Below is a small trained network, with its code and all its weights. Each question gives an input and a target symbol and asks what happens when units are switched off, that is, made to give their printed mean instead of their output.

import numpy as np


def w(rows, s, z=0):
    codes = np.array(rows[::2]) - 128.0
    scale = np.full(codes.shape[1], s)
    scale[-1] = z or s
    return codes * scale


def norm(h):
    return h / np.sqrt((h * h).mean(-1, keepdims=True) + 1e-5)


def f(y):
    return y / 2 * (1 + np.tanh(0.7978845608 * (y + 0.044715 * y**3)))


def softmax(a):
    e = np.exp(a - a.max(-1, keepdims=True))
    return e / e.sum(-1, keepdims=True)


def log_softmax(a):
    a = a - a.max(-1, keepdims=True)
    return a - np.log(np.exp(a).sum(-1, keepdims=True))


def net(x, mask):
    ids = ['αβγεζθλμστφψω'.index(c) for c in x.split()]
    T = len(ids)
    res = E[ids] + P[:T]
    r = norm(res)
    for j in range(2):
        rows = slice(2 * j, 2 * j + 2)
        q, k, v = (r @ M[0][rows].T for M in (Q, K, V))
        z = softmax(np.where(np.tri(T) > 0, q @ k.T / 2**0.5, -1e9)) @ v
        o = O[0][rows]
        res = res + np.where(mask[j], z, o[:, -1]) @ o[:, :-1]
    y = f(norm(res) @ A[0][:, :-1].T + A[0][:, -1])
    res = res + np.where(mask[2:10], y, B[0][:, -1]) @ B[0][:, :-1]
    return log_softmax(norm(res)[-1] @ U[:, :-1].T + U[:, -1])


Q, K, V, O, A, B = {}, {}, {}, {}, {}, {}
E = w([
[87,112,46],'α',
[121,155,177],'β',
[156,89,171],'γ',
[117,76,95],'ε',
[139,185,87],'ζ',
[195,150,72],'θ',
[101,157,151],'λ',
[113,76,95],'μ',
[66,196,90],'σ',
[114,74,95],'τ',
[60,162,103],'φ',
[22,117,253],'ψ',
[74,152,96],'ω',
],0.02)
P = w([
[131,145,3],'0',
[115,140,68],'1',
[127,144,112],'2',
[122,160,135],'3',
[115,165,148],'4',
[107,175,152],'5',
[103,188,166],'6',
[99,189,165],'7',
[96,193,169],'8',
],0.0077)
Q[0] = w([
[155,78,189],'head 1',
[200,138,159],'head 1',
[158,193,95],'head 2',
[246,193,58],'head 2',
],0.013)
K[0] = w([
[208,191,100],'head 1',
[140,97,139],'head 1',
[207,125,18],'head 2',
[248,147,70],'head 2',
],0.013)
V[0] = w([
[103,189,30],'head 1',
[163,91,49],'head 1',
[60,90,158],'head 2',
[2,64,243],'head 2',
],0.0076)
O[0] = w([
[56,24,128,255],'head 1',
[45,175,2,137],'head 1',
[76,6,135,140],'head 2',
[83,21,218,130],'head 2',
],0.0052,0.0044)
A[0] = w([
[83,216,135,226],'neuron 1',
[132,149,224,124],'neuron 2',
[221,158,171,226],'neuron 3',
[68,151,136,210],'neuron 4',
[128,170,245,40],'neuron 5',
[63,60,125,254],'neuron 6',
[154,118,205,218],'neuron 7',
[98,178,172,107],'neuron 8',
],0.013,0.0025)
B[0] = w([
[235,61,117,220],'neuron 1',
[138,122,25,178],'neuron 2',
[40,177,138,150],'neuron 3',
[210,108,72,203],'neuron 4',
[70,152,73,186],'neuron 5',
[166,254,96,255],'neuron 6',
[160,131,68,171],'neuron 7',
[81,165,203,164],'neuron 8',
],0.0064,0.0078)
U = w([
[176,102,8,175],'α',
[53,212,126,220],'β',
[159,76,143,128],'γ',
[130,68,123,90],'ε',
[150,201,190,73],'ζ',
[185,140,166,129],'θ',
[99,157,132,10],'λ',
[118,74,125,95],'μ',
[158,148,154,67],'σ',
[131,89,135,102],'τ',
[88,211,154,1],'φ',
[53,176,219,180],'ψ',
[145,144,136,33],'ω',
],0.015,0.0052)

Each question gives the input, a string of symbols that net reads in full, and the target symbol t.
The units are the heads (2 rows each of Q, K, V and O) and the neurons (one row each of A and B). Each row of codes is followed by its name. A weight is (code - 128) times the scale printed after its matrix; where a second scale follows, it is the last column's (O, A, B and U).
mask holds one flag per unit, heads first, then neurons. A switched-off unit (its flag False) gives its mean, the last column of its rows in O or B, instead of its output. The means were averaged over made-up inputs and are rounded, as every weight is.
A unit's drop is (log p(t) with every unit on - log p(t) with that unit switched off) / (log p(t) with every unit on - log p(t) with every unit switched off).
The circuit of an input: a set's keep is (log p(t) with only the set's units on - log p(t) with every unit switched off) / (log p(t) with every unit on - log p(t) with every unit switched off). Starting from all 10 units, units are removed one at a time, each time the one whose removal leaves the highest keep (on an exact tie, the one counted first), for as long as the keep stays at least 0.8.
units of the circuit, in order: the units of the circuit, biggest drop first
unit that matters most: the unit with the biggest drop
k most important neurons: the k neurons with the biggest drops, biggest first
drop when u is switched off: that unit's drop, to one decimal
input β α σ γ, target α: 3 most important neurons => (neuron 7; neuron 2; neuron 8)
input μ φ α β τ φ ω, target α: 3 most important neurons => (neuron 4; neuron 1; neuron 3)
input α μ α γ β γ σ β γ, target β: unit that matters most => neuron 1
input α α τ μ β σ β τ, target β: units of the circuit, in order => (neuron 1; neuron 6)
input γ σ λ γ γ, target β: units of the circuit, in order => (head 1; neuron 3)
input β β φ φ γ μ λ, target α: units of the circuit, in order => (neuron 2; neuron 1)
input ε σ ζ θ τ β, target α: units of the circuit, in order => (neuron 2; neuron 6)
input μ τ ζ φ β ζ β τ, target β: 4 most important neurons => (neuron 1; neuron 6; neuron 4; neuron 2)
input τ ω λ, target α: 2 most important neurons => (neuron 4; neuron 1)
input μ θ θ γ ζ γ γ μ, target β: 3 most important neurons => (neuron 1; neuron 6; neuron 2)
input ε λ σ φ τ ω μ μ ε, target β: 4 most important neurons => (neuron 1; neuron 6; neuron 2; neuron 4)
input β θ ε γ, target α: 2 most important neurons => (neuron 7; neuron 8)
input μ θ β γ β α φ μ, target β: drop when head 2 is switched off => 0.0
input ζ τ τ ε μ γ β ζ σ, target α: drop when neuron 1 is switched off => 1.1
input φ ε τ φ ζ ω, target α: drop when neuron 1 is switched off => 0.7
input β β φ α θ ζ μ τ σ, target α: drop when neuron 4 is switched off => 0.4
input σ θ β, target α: most important neuron => (neuron 1)
